Below is a small trained network, with its code and all its weights. Each question gives an input and a target symbol and asks what happens when units are switched off, that is, made to give their printed mean instead of their output.

import numpy as np


def w(rows, s, z=0):
    codes = np.array(rows[::2]) - 128.0
    scale = np.full(codes.shape[1], s)
    scale[-1] = z or s
    return codes * scale


def f(y):
    return y / 2 * (1 + np.tanh(0.7978845608 * (y + 0.044715 * y**3)))


def softmax(a):
    e = np.exp(a - a.max(-1, keepdims=True))
    return e / e.sum(-1, keepdims=True)


def log_softmax(a):
    a = a - a.max(-1, keepdims=True)
    return a - np.log(np.exp(a).sum(-1, keepdims=True))


def net(x, mask):
    ids = ['αβγεζηθμξστφψω'.index(c) for c in x.split()]
    T = len(ids)
    res = E[ids] + P[:T]
    u = 0
    for l in range(3):
        q, k, v = (res @ M[l].T for M in (Q, K, V))
        z = softmax(np.where(np.tri(T) > 0, q @ k.T / 2**0.5, -1e9)) @ v
        res = res + np.where(mask[u], z, O[l][:, -1]) @ O[l][:, :-1]
        u += 1
        y = f(res @ A[l][:, :-1].T + A[l][:, -1])
        res = res + np.where(mask[u : u + 8], y, B[l][:, -1]) @ B[l][:, :-1]
        u += 8
    return log_softmax(res[-1] @ U[:, :-1].T + U[:, -1])


Q, K, V, O, A, B = {}, {}, {}, {}, {}, {}
E = w([
[147,141,92],'α',
[137,126,55],'β',
[133,128,114],'γ',
[182,172,131],'ε',
[88,100,170],'ζ',
[185,169,155],'η',
[165,160,176],'θ',
[143,145,112],'μ',
[129,123,161],'ξ',
[143,136,84],'σ',
[176,166,124],'τ',
[241,211,151],'φ',
[158,151,122],'ψ',
[247,210,92],'ω',
],0.013)
P = w([
[156,70,144],'0',
[110,172,153],'1',
[138,150,100],'2',
[164,71,203],'3',
[93,199,127],'4',
[119,132,97],'5',
[153,53,255],'6',
[76,233,127],'7',
[109,119,96],'8',
],0.022)
Q[0] = w([
[171,136,151],'L0H0',
[10,251,187],'L0H0',
],0.013)
K[0] = w([
[145,158,158],'L0H0',
[205,8,227],'L0H0',
],0.011)
V[0] = w([
[150,183,2],'L0H0',
[231,235,202],'L0H0',
],0.0081)
O[0] = w([
[115,196,140,142],'L0H0',
[132,134,254,251],'L0H0',
],0.0092,0.011)
A[0] = w([
[173,69,160,3],'L0N0',
[130,167,227,73],'L0N1',
[63,40,16,49],'L0N2',
[48,62,127,2],'L0N3',
[207,129,125,150],'L0N4',
[18,166,127,110],'L0N5',
[172,2,38,195],'L0N6',
[189,14,128,2],'L0N7',
],0.0087,0.0041)
B[0] = w([
[59,120,116,143],'L0N0',
[155,128,58,246],'L0N1',
[93,84,45,130],'L0N2',
[66,125,132,122],'L0N3',
[65,81,142,167],'L0N4',
[200,176,108,130],'L0N5',
[182,154,193,135],'L0N6',
[254,216,85,135],'L0N7',
],0.017,0.013)
Q[1] = w([
[35,212,99],'L1H0',
[129,251,195],'L1H0',
],0.015)
K[1] = w([
[73,235,130],'L1H0',
[2,101,165],'L1H0',
],0.012)
V[1] = w([
[101,106,98],'L1H0',
[153,111,1],'L1H0',
],0.015)
O[1] = w([
[116,86,165,3],'L1H0',
[134,189,254,219],'L1H0',
],0.0098,0.0051)
A[1] = w([
[122,75,154,4],'L1N0',
[107,90,111,193],'L1N1',
[159,94,161,232],'L1N2',
[87,160,107,44],'L1N3',
[241,85,162,186],'L1N4',
[99,101,131,47],'L1N5',
[120,135,194,67],'L1N6',
[203,9,113,81],'L1N7',
],0.015,0.0039)
B[1] = w([
[159,232,10,122],'L1N0',
[238,69,101,122],'L1N1',
[138,46,157,164],'L1N2',
[202,147,129,124],'L1N3',
[40,109,67,248],'L1N4',
[224,169,66,119],'L1N5',
[151,85,4,148],'L1N6',
[108,216,228,154],'L1N7',
],0.017,0.013)
Q[2] = w([
[222,136,115],'L2H0',
[54,254,42],'L2H0',
],0.012)
K[2] = w([
[185,69,220],'L2H0',
[128,157,4],'L2H0',
],0.013)
V[2] = w([
[165,250,75],'L2H0',
[217,217,87],'L2H0',
],0.0018)
O[2] = w([
[102,170,207,102],'L2H0',
[95,145,250,1],'L2H0',
],0.0015,0.0034)
A[2] = w([
[247,156,127,88],'L2N0',
[157,113,142,253],'L2N1',
[159,133,126,191],'L2N2',
[106,150,62,80],'L2N3',
[130,81,181,92],'L2N4',
[103,128,123,10],'L2N5',
[164,124,63,54],'L2N6',
[129,193,109,27],'L2N7',
],0.015,0.0046)
B[2] = w([
[83,48,130,135],'L2N0',
[115,43,225,128],'L2N1',
[145,160,229,131],'L2N2',
[181,139,73,255],'L2N3',
[180,66,146,136],'L2N4',
[149,127,242,149],'L2N5',
[135,159,251,171],'L2N6',
[245,92,232,180],'L2N7',
],0.016,0.0096)
U = w([
[97,137,146,108],'α',
[152,90,205,44],'β',
[79,123,123,166],'γ',
[61,156,97,232],'ε',
[167,2,108,54],'ζ',
[61,94,59,128],'η',
[90,19,71,53],'θ',
[54,159,145,65],'μ',
[48,34,171,172],'ξ',
[96,142,165,218],'σ',
[108,97,96,187],'τ',
[93,137,29,122],'φ',
[59,142,119,255],'ψ',
[178,183,93,19],'ω',
],0.0088,0.0019)

Each question gives the input, a string of symbols that net reads in full, and the target symbol t.
The units are the heads (2 rows each of Q, K, V and O) and the neurons (one row each of A and B). Each row of codes is followed by its name. A weight is (code - 128) times the scale printed after its matrix; where a second scale follows, it is the last column's (O, A, B and U).
mask holds one flag per unit, layer by layer, with each layer's heads first. A switched-off unit (its flag False) gives its mean, the last column of its rows in O or B, instead of its output. The means were averaged over made-up inputs and are rounded, as every weight is.
A unit's drop is (log p(t) with every unit on - log p(t) with that unit switched off) / (log p(t) with every unit on - log p(t) with every unit switched off).
The circuit of an input: a set's keep is (log p(t) with only the set's units on - log p(t) with every unit switched off) / (log p(t) with every unit on - log p(t) with every unit switched off). Starting from the 12 units with the biggest drops (on a tie, the unit counted first), units are removed one at a time, each time the one whose removal leaves the highest keep (on an exact tie, the one counted first), for as long as the keep stays at least 0.8.
circuit, biggest first: the units of the circuit, biggest drop first
most important unit: the unit with the biggest drop
k most important neurons: the k neurons with the biggest drops, biggest first
top k neurons in layer l: the k neurons of layer l with the biggest drops, biggest first
input β φ ω ζ β ε β σ, target β: most important unit : L1N4
input β ε σ β φ, target β: top 3 neurons in layer 1 : (L1N4 L1N2 L1N3)
input ω ω ω ω ω η φ ω, target φ: 2 most important neurons : (L0N1 L0N0)
input ω ε σ ψ, target ξ: circuit, biggest first : (L1N2 L1N7 L1N4)
input ψ ω φ β ω β φ γ ζ, target ζ: circuit, biggest first : (L1N1 L0H0)
input ω ω σ η, target ξ: circuit, biggest first : (L1N2 L1N4)
input ω ω σ β, target ξ: circuit, biggest first : (L1N2 L1N7 L1N4)
input ω ω ω β β ω ω, target ξ: circuit, biggest first : (L1N2 L1N4)
input ω β φ ω ε ω β ω, target β: 3 most important neurons : (L1N4 L2N7 L1N2)
input ω θ ω ω τ, target ω: circuit, biggest first : (L1N2 L2N7 L2N3)
input ω β β β μ α ω φ, target ω: top 2 neurons in layer 2 : (L2N3 L2N7)
input φ τ ω φ η β β, target θ: circuit, biggest first : (L1N4 L1N6)
input ω β φ ω θ ω ω μ, target ω: circuit, biggest first : (L0N5 L2N3)
input ω ξ ω ψ, target ξ: most important unit : L0N4
input β γ σ ω ω β η, target ζ: 2 most important neurons : (L0N1 L0N2)
input β ω φ β ζ ε β α, target β: circuit, biggest first : (L1N4 L2N7)
input ω ω φ ω φ, target ω: circuit, biggest first : (L0N1 L2N3)
input φ φ β β ψ, target β: circuit, biggest first : (L1N4 L2N7)
input σ ω φ ω τ, target ω: circuit, biggest first : (L1N2 L2N3 L2N7)
input β β ω ω η φ ω, target ζ: 3 most important neurons : (L0N1 L0N2 L2N3)
input ξ β φ η ω ω β, target ω: top 4 neurons in layer 0 : (L0N1 L0N7 L0N2 L0N6)
input ε φ θ ω α, target ω: 2 most important neurons : (L0N1 L0N7)
input β ω ω σ β φ α, target ζ: 4 most important neurons : (L0N2 L1N2 L2N3 L0N6)
input β ω σ ω ω τ ω, target ζ: 4 most important neurons : (L0N1 L0N2 L1N2 L2N3)
input ω ω ω τ ψ φ, target φ: 2 most important neurons : (L0N1 L0N0)
input β α β ω β γ θ, target ζ: most important unit : L0H0
